Below are the code and all the weights of a small trained network. Each question names an input and a class and asks about switching units off, where a switched-off unit gives its printed mean instead of its output.

import numpy as np


def w(rows, s, z=0):
    codes = np.array(rows[::2]) - 128.0
    scale = np.full(codes.shape[1], s)
    scale[-1] = z or s
    return codes * scale


def norm(h):
    return h / np.sqrt((h * h).mean(-1, keepdims=True) + 1e-5)


def f(y):
    return np.maximum(y, 0)


def log_softmax(a):
    a = a - a.max(-1, keepdims=True)
    return a - np.log(np.exp(a).sum(-1, keepdims=True))


def net(x, mask):
    res = np.array(x, float).reshape(1, 4) / 4 @ E
    u = 0
    for l in range(4):
        y = f(norm(res) @ A[l][:, :-1].T + A[l][:, -1])
        res = res + np.where(mask[u : u + 5], y, B[l][:, -1]) @ B[l][:, :-1]
        u += 5
    return log_softmax(norm(res)[-1] @ U[:, :-1].T + U[:, -1])


A, B = {}, {}
E = w([
[86,229,141,102],'x0',
[183,235,60,89],'x1',
[112,79,123,27],'x2',
[4,105,94,99],'x3',
],0.0029)
A[0] = w([
[133,125,152,188,77],'L0N1',
[219,156,175,197,16],'L0N2',
[137,209,141,42,144],'L0N3',
[143,184,138,202,245],'L0N4',
[179,100,121,254,156],'L0N5',
],0.0073,0.0012)
B[0] = w([
[123,157,70,25,175],'L0N1',
[64,203,151,55,241],'L0N2',
[137,52,2,45,242],'L0N3',
[62,123,83,96,231],'L0N4',
[169,168,147,87,253],'L0N5',
],0.0073,0.0035)
A[1] = w([
[78,78,175,93,3],'L1N1',
[212,191,103,181,112],'L1N2',
[2,75,113,162,195],'L1N3',
[117,145,196,131,48],'L1N4',
[84,28,64,134,107],'L1N5',
],0.0075,0.0016)
B[1] = w([
[127,123,37,38,181],'L1N1',
[57,111,228,40,137],'L1N2',
[145,144,173,255,245],'L1N3',
[43,118,173,173,137],'L1N4',
[99,144,97,37,252],'L1N5',
],0.0055,0.0047)
A[2] = w([
[126,61,22,116,237],'L2N1',
[69,215,137,135,240],'L2N2',
[126,140,253,101,250],'L2N3',
[200,75,95,153,79],'L2N4',
[185,53,112,44,248],'L2N5',
],0.0044,0.0012)
B[2] = w([
[167,96,139,140,253],'L2N1',
[9,177,235,105,216],'L2N2',
[192,50,138,160,171],'L2N3',
[51,87,160,83,133],'L2N4',
[128,121,152,255,252],'L2N5',
],0.0063,0.0037)
A[3] = w([
[91,193,149,235,194],'L3N1',
[135,45,98,215,52],'L3N2',
[180,189,53,87,159],'L3N3',
[73,102,73,99,254],'L3N4',
[56,2,114,180,197],'L3N5',
],0.006,0.00073)
B[3] = w([
[42,94,57,219,166],'L3N1',
[156,96,255,77,186],'L3N2',
[175,3,131,108,210],'L3N3',
[158,102,110,234,242],'L3N4',
[161,208,153,161,253],'L3N5',
],0.0065,0.0041)
U = w([
[58,150,152,171,127],'0',
[111,179,66,131,3],'1',
[169,28,30,93,166],'2',
[177,96,247,158,155],'3',
[87,218,171,12,139],'4',
[57,152,120,205,89],'5',
],0.012,0.0076)

Each question gives the input, the list of numbers given to net, and the class t.
The units are the neurons (one row each of A and B). Each row of codes is followed by its name. A weight is (code - 128) times the scale printed after its matrix; where a second scale follows, it is the last column's (A, B and U).
mask holds one flag per neuron, layer by layer. A switched-off neuron (its flag False) gives its mean, the last column of its row in B, instead of its output. The means were averaged over made-up inputs and are rounded, as every weight is.
A unit's drop is (log p(t) with every unit on - log p(t) with that unit switched off) / (log p(t) with every unit on - log p(t) with every unit switched off).
The circuit of an input: a set's keep is (log p(t) with only the set's units on - log p(t) with every unit switched off) / (log p(t) with every unit on - log p(t) with every unit switched off). Starting from the 12 units with the biggest drops (on a tie, the unit counted first), units are removed one at a time, each time the one whose removal leaves the highest keep (on an exact tie, the one counted first), for as long as the keep stays at least 0.8.
circuit, biggest first: the units of the circuit, biggest drop first
most important unit: the unit with the biggest drop
k most important neurons: the k neurons with the biggest drops, biggest first
k most important neurons of layer l: the k neurons of layer l with the biggest drops, biggest first
drop of u: that unit's drop, to one decimal
input [-1,-8,6,5], class 3: circuit, biggest first => [L0N2, L1N3, L3N2, L3N5]
input [8,-7,7,-7], class 2: 4 most important neurons => [L1N3, L0N3, L1N1, L0N5]
input [3,7,-4,-4], class 2: circuit, biggest first => [L3N3]
input [-7,-7,-5,4], class 3: 3 most important neurons => [L3N2, L0N2, L2N2]
input [8,1,4,8], class 2: circuit, biggest first => [L0N3, L0N2]
input [-1,0,8,6], class 5: 2 most important neurons => [L1N3, L1N5]
input [6,5,-3,6], class 2: circuit, biggest first => [L0N3, L3N3]
input [-8,3,-2,1], class 3: 3 most important neurons => [L0N3, L1N5, L2N3]
input [-5,-4,-1,2], class 3: 3 most important neurons => [L2N5, L3N2, L0N3]
input [-2,-1,-5,2], class 4: 2 most important neurons => [L0N3, L0N5]
input [1,8,-4,-4], class 2: 4 most important neurons => [L0N3, L3N3, L0N4, L1N3]
input [4,-4,-5,-1], class 4: 2 most important neurons of layer 0 => [L0N1, L0N5]
input [-8,8,-5,7], class 5: 4 most important neurons => [L0N3, L1N2, L0N1, L1N1]
input [-4,-8,0,7], class 3: 2 most important neurons of layer 2 => [L2N2, L2N5]
input [-8,6,-3,6], class 5: 2 most important neurons of layer 0 => [L0N3, L0N4]
input [3,1,0,5], class 5: most important unit => L0N5
input [-2,-1,4,1], class 3: 2 most important neurons => [L0N2, L3N2]
input [-1,-8,-1,-7], class 4: 2 most important neurons of layer 0 => [L0N2, L0N1]
input [1,-7,-8,-5], class 4: drop of L1N3 => 0.0
input [-4,-3,5,0], class 3: most important neuron => [L3N2]
input [-8,-4,0,6], class 3: drop of L3N2 => 0.2
input [8,8,1,4], class 2: drop of L0N3 => 0.5
